Below are the code and all the weights of a small trained network. Each question names an input and a class and asks about switching units off, where a switched-off unit gives its printed mean instead of its output.

import numpy as np


def w(rows, s, z=0):
    codes = np.array(rows[::2]) - 128.0
    scale = np.full(codes.shape[1], s)
    scale[-1] = z or s
    return codes * scale


def f(y):
    return np.maximum(y, 0)


def log_softmax(a):
    a = a - a.max(-1, keepdims=True)
    return a - np.log(np.exp(a).sum(-1, keepdims=True))


def net(x, mask):
    res = np.array(x, float).reshape(1, 5) / 4 @ E
    y = f(res @ A[0][:, :-1].T + A[0][:, -1])
    res = res + np.where(mask, y, B[0][:, -1]) @ B[0][:, :-1]
    return log_softmax(res[-1] @ U[:, :-1].T + U[:, -1])


A, B = {}, {}
E = w([
[81,92,227,132,66,246,93,134,160,124],'x0',
[221,21,87,121,59,148,193,125,79,92],'x1',
[110,84,98,122,191,177,143,222,55,221],'x2',
[222,200,48,129,86,200,52,123,176,197],'x3',
[99,191,126,131,2,71,139,231,91,139],'x4',
],0.0067)
A[0] = w([
[203,200,60,128,91,196,87,128,153,179,1],'N0',
[176,113,113,125,207,184,113,58,155,139,68],'N1',
[150,112,123,127,180,162,128,85,146,119,77],'N2',
[211,64,98,120,62,150,145,113,95,124,33],'N3',
[158,180,134,128,58,108,118,34,171,80,25],'N4',
[129,193,112,124,16,96,127,214,120,149,56],'N5',
[127,118,111,122,157,167,130,175,112,170,57],'N6',
[108,171,144,125,145,141,108,122,124,141,52],'N7',
[79,80,165,127,135,81,153,143,105,98,25],'N8',
[175,76,96,135,94,140,137,144,119,112,45],'N9',
[100,110,193,128,59,250,103,136,149,137,23],'N10',
[139,113,114,134,147,146,130,154,112,147,62],'N11',
[124,119,93,128,165,186,132,204,92,188,58],'N12',
[184,160,42,127,165,36,134,125,115,145,24],'N13',
[85,235,145,129,178,132,85,134,154,162,46],'N14',
],0.018,0.0043)
B[0] = w([
[75,78,239,120,184,78,224,131,69,103,250],'N0',
[121,78,95,139,90,205,70,89,41,133,223],'N1',
[101,124,116,135,67,160,98,153,46,157,185],'N2',
[90,119,94,126,115,184,189,138,247,146,229],'N3',
[167,135,196,127,118,62,7,139,210,123,233],'N4',
[118,74,85,142,78,226,48,87,25,146,247],'N5',
[142,141,166,137,97,94,70,131,172,115,182],'N6',
[128,111,110,133,118,150,152,125,176,139,157],'N7',
[102,83,208,124,162,121,178,119,89,125,201],'N8',
[82,146,110,139,146,168,146,135,197,147,189],'N9',
[190,223,37,117,172,60,181,146,69,120,238],'N10',
[140,148,146,125,113,111,94,133,150,120,157],'N11',
[164,127,178,125,118,71,27,112,197,112,217],'N12',
[189,225,50,118,160,75,172,151,83,119,222],'N13',
[95,119,83,127,116,194,202,143,245,142,213],'N14',
],0.02,0.015)
U = w([
[132,107,87,160,70,196,63,93,19,149,96],'0',
[218,255,45,110,174,61,165,169,68,108,110],'1',
[84,145,98,142,118,188,176,163,232,163,82],'2',
[191,154,206,131,102,48,4,137,179,100,52],'3',
[77,83,242,121,199,84,196,131,43,93,254],'4',
],0.0065,0.0014)

Each question gives the input, the list of numbers given to net, and the class t.
The units are the neurons (one row each of A and B). Each row of codes is followed by its name. A weight is (code - 128) times the scale printed after its matrix; where a second scale follows, it is the last column's (A, B and U).
mask holds one flag per neuron, in row order. A switched-off neuron (its flag False) gives its mean, the last column of its row in B, instead of its output. The means were averaged over made-up inputs and are rounded, as every weight is.
A unit's drop is (log p(t) with every unit on - log p(t) with that unit switched off) / (log p(t) with every unit on - log p(t) with every unit switched off).
The circuit of an input: a set's keep is (log p(t) with only the set's units on - log p(t) with every unit switched off) / (log p(t) with every unit on - log p(t) with every unit switched off). Starting from the 12 units with the biggest drops (on a tie, the unit counted first), units are removed one at a time, each time the one whose removal leaves the highest keep (on an exact tie, the one counted first), for as long as the keep stays at least 0.8.
circuit, biggest first: the units of the circuit, biggest drop first
most important unit: the unit with the biggest drop
top k neurons: the k neurons with the biggest drops, biggest first
drop when u is switched off: that unit's drop, to one decimal
input [0,-3,-2,2,-2], class 2: top 2 neurons	(N5 N14)
input [-4,-8,3,1,4], class 2: most important unit	N14
input [4,4,-2,6,5], class 4: top 3 neurons	(N0 N1 N2)
input [3,6,-1,-6,3], class 2: top 3 neurons	(N0 N3 N9)
input [7,7,-4,-6,5], class 1: top 2 neurons	(N10 N0)
input [-5,-6,5,5,-1], class 2: top 4 neurons	(N14 N10 N4 N7)
input [-6,6,-8,-8,4], class 3: top 2 neurons	(N4 N0)
input [-3,-2,8,0,-7], class 3: top 2 neurons	(N12 N5)
input [2,8,6,0,7], class 2: top 4 neurons	(N3 N9 N1 N2)
input [-4,-1,6,-2,-5], class 3: top 2 neurons	(N5 N12)
input [-2,-5,7,-6,1], class 3: top 2 neurons	(N0 N12)
input [-2,6,6,7,-6], class 4: top 2 neurons	(N0 N5)
input [3,-5,5,-6,6], class 0: top 2 neurons	(N0 N5)
input [-5,-7,-1,-4,-7], class 0: circuit, biggest first	(N1)
input [0,4,6,5,1], class 3: drop when N6 is switched off	0.2
input [-1,-3,5,-6,7], class 0: drop when N4 is switched off	0.1
input [6,2,1,6,4], class 1: drop when N8 is switched off	0.9
